Here is a tiny trained network, its code and every weight. The questions are about switching its units off for an input and a class, where a switched-off unit gives its printed mean instead of its output.

import numpy as np


def w(rows, s, z=0):
    codes = np.array(rows[::2]) - 128.0
    scale = np.full(codes.shape[1], s)
    scale[-1] = z or s
    return codes * scale


def norm(h):
    return h / np.sqrt((h * h).mean(-1, keepdims=True) + 1e-5)


def f(y):
    return y / 2 * (1 + np.tanh(0.7978845608 * (y + 0.044715 * y**3)))


def log_softmax(a):
    a = a - a.max(-1, keepdims=True)
    return a - np.log(np.exp(a).sum(-1, keepdims=True))


def net(x, mask):
    res = np.array(x, float).reshape(1, 5) / 4 @ E
    u = 0
    for l in range(2):
        y = f(norm(res) @ A[l][:, :-1].T + A[l][:, -1])
        res = res + np.where(mask[u : u + 9], y, B[l][:, -1]) @ B[l][:, :-1]
        u += 9
    return log_softmax(norm(res)[-1] @ U[:, :-1].T + U[:, -1])


A, B = {}, {}
E = w([
[154,70,219,134],'x0',
[149,162,180,63],'x1',
[123,166,193,106],'x2',
[153,110,2,130],'x3',
[225,122,211,196],'x4',
],0.0064)
A[0] = w([
[155,93,248,62,60],'L0N0',
[104,110,123,119,236],'L0N1',
[126,153,93,142,214],'L0N2',
[168,154,45,157,135],'L0N3',
[110,121,179,68,129],'L0N4',
[125,111,94,150,178],'L0N5',
[129,139,139,185,2],'L0N6',
[125,145,163,134,113],'L0N7',
[156,91,138,139,184],'L0N8',
],0.014,0.0018)
B[0] = w([
[182,117,107,111,255],'L0N0',
[128,99,123,2,157],'L0N1',
[209,141,117,66,174],'L0N2',
[156,158,164,106,228],'L0N3',
[75,132,89,112,189],'L0N4',
[171,73,196,143,163],'L0N5',
[135,201,112,98,135],'L0N6',
[192,117,111,144,147],'L0N7',
[3,167,219,190,151],'L0N8',
],0.0059,0.0065)
A[1] = w([
[219,176,89,156,240],'L1N0',
[55,188,136,43,248],'L1N1',
[147,92,207,221,6],'L1N2',
[2,168,191,190,247],'L1N3',
[117,248,109,248,237],'L1N4',
[193,34,37,66,117],'L1N5',
[168,28,118,28,161],'L1N6',
[141,179,110,18,128],'L1N7',
[35,214,111,195,133],'L1N8',
],0.0056,0.002)
B[1] = w([
[191,73,235,119,234],'L1N0',
[87,61,13,62,254],'L1N1',
[41,111,121,179,154],'L1N2',
[223,107,146,31,164],'L1N3',
[107,32,238,106,178],'L1N4',
[6,4,82,102,224],'L1N5',
[102,159,49,115,234],'L1N6',
[23,230,5,160,251],'L1N7',
[193,54,190,186,124],'L1N8',
],0.0046,0.0033)
U = w([
[31,91,71,45,246],'0',
[255,103,132,170,192],'1',
[16,229,33,143,93],'2',
[156,149,112,92,32],'3',
[151,75,84,93,83],'4',
[110,83,174,186,6],'5',
],0.008,0.0017)

Each question gives the input, the list of numbers given to net, and the class t.
The units are the neurons (one row each of A and B). Each row of codes is followed by its name. A weight is (code - 128) times the scale printed after its matrix; where a second scale follows, it is the last column's (A, B and U).
mask holds one flag per neuron, layer by layer. A switched-off neuron (its flag False) gives its mean, the last column of its row in B, instead of its output. The means were averaged over made-up inputs and are rounded, as every weight is.
A unit's drop is (log p(t) with every unit on - log p(t) with that unit switched off) / (log p(t) with every unit on - log p(t) with every unit switched off).
The circuit of an input: a set's keep is (log p(t) with only the set's units on - log p(t) with every unit switched off) / (log p(t) with every unit on - log p(t) with every unit switched off). Starting from the 12 units with the biggest drops (on a tie, the unit counted first), units are removed one at a time, each time the one whose removal leaves the highest keep (on an exact tie, the one counted first), for as long as the keep stays at least 0.8.
units of the circuit, in order: the units of the circuit, biggest drop first
k most important neurons: the k neurons with the biggest drops, biggest first
k most important neurons of layer l: the k neurons of layer l with the biggest drops, biggest first
drop of u: that unit's drop, to one decimal
input [-8,-8,1,8,6], class 1: most important neuron -> L0N3
input [5,-4,-8,1,4], class 5: 3 most important neurons -> L0N8, L1N2, L0N0
input [2,0,8,6,4], class 5: units of the circuit, in order -> L0N8, L0N2
input [0,7,-4,-7,-1], class 2: 3 most important neurons -> L0N4, L1N7, L0N5
input [-3,-4,7,7,1], class 1: 4 most important neurons of layer 0 -> L0N3, L0N5, L0N4, L0N1
input [2,-2,0,1,5], class 5: 2 most important neurons of layer 1 -> L1N2, L1N4
input [-7,0,5,2,2], class 1: 2 most important neurons of layer 0 -> L0N4, L0N1
input [-8,0,7,8,5], class 1: drop of L1N1 -> 0.1
input [0,-1,5,6,1], class 1: drop of L0N5 -> 0.2
input [-4,-6,-2,5,1], class 1: drop of L0N5 -> 0.4
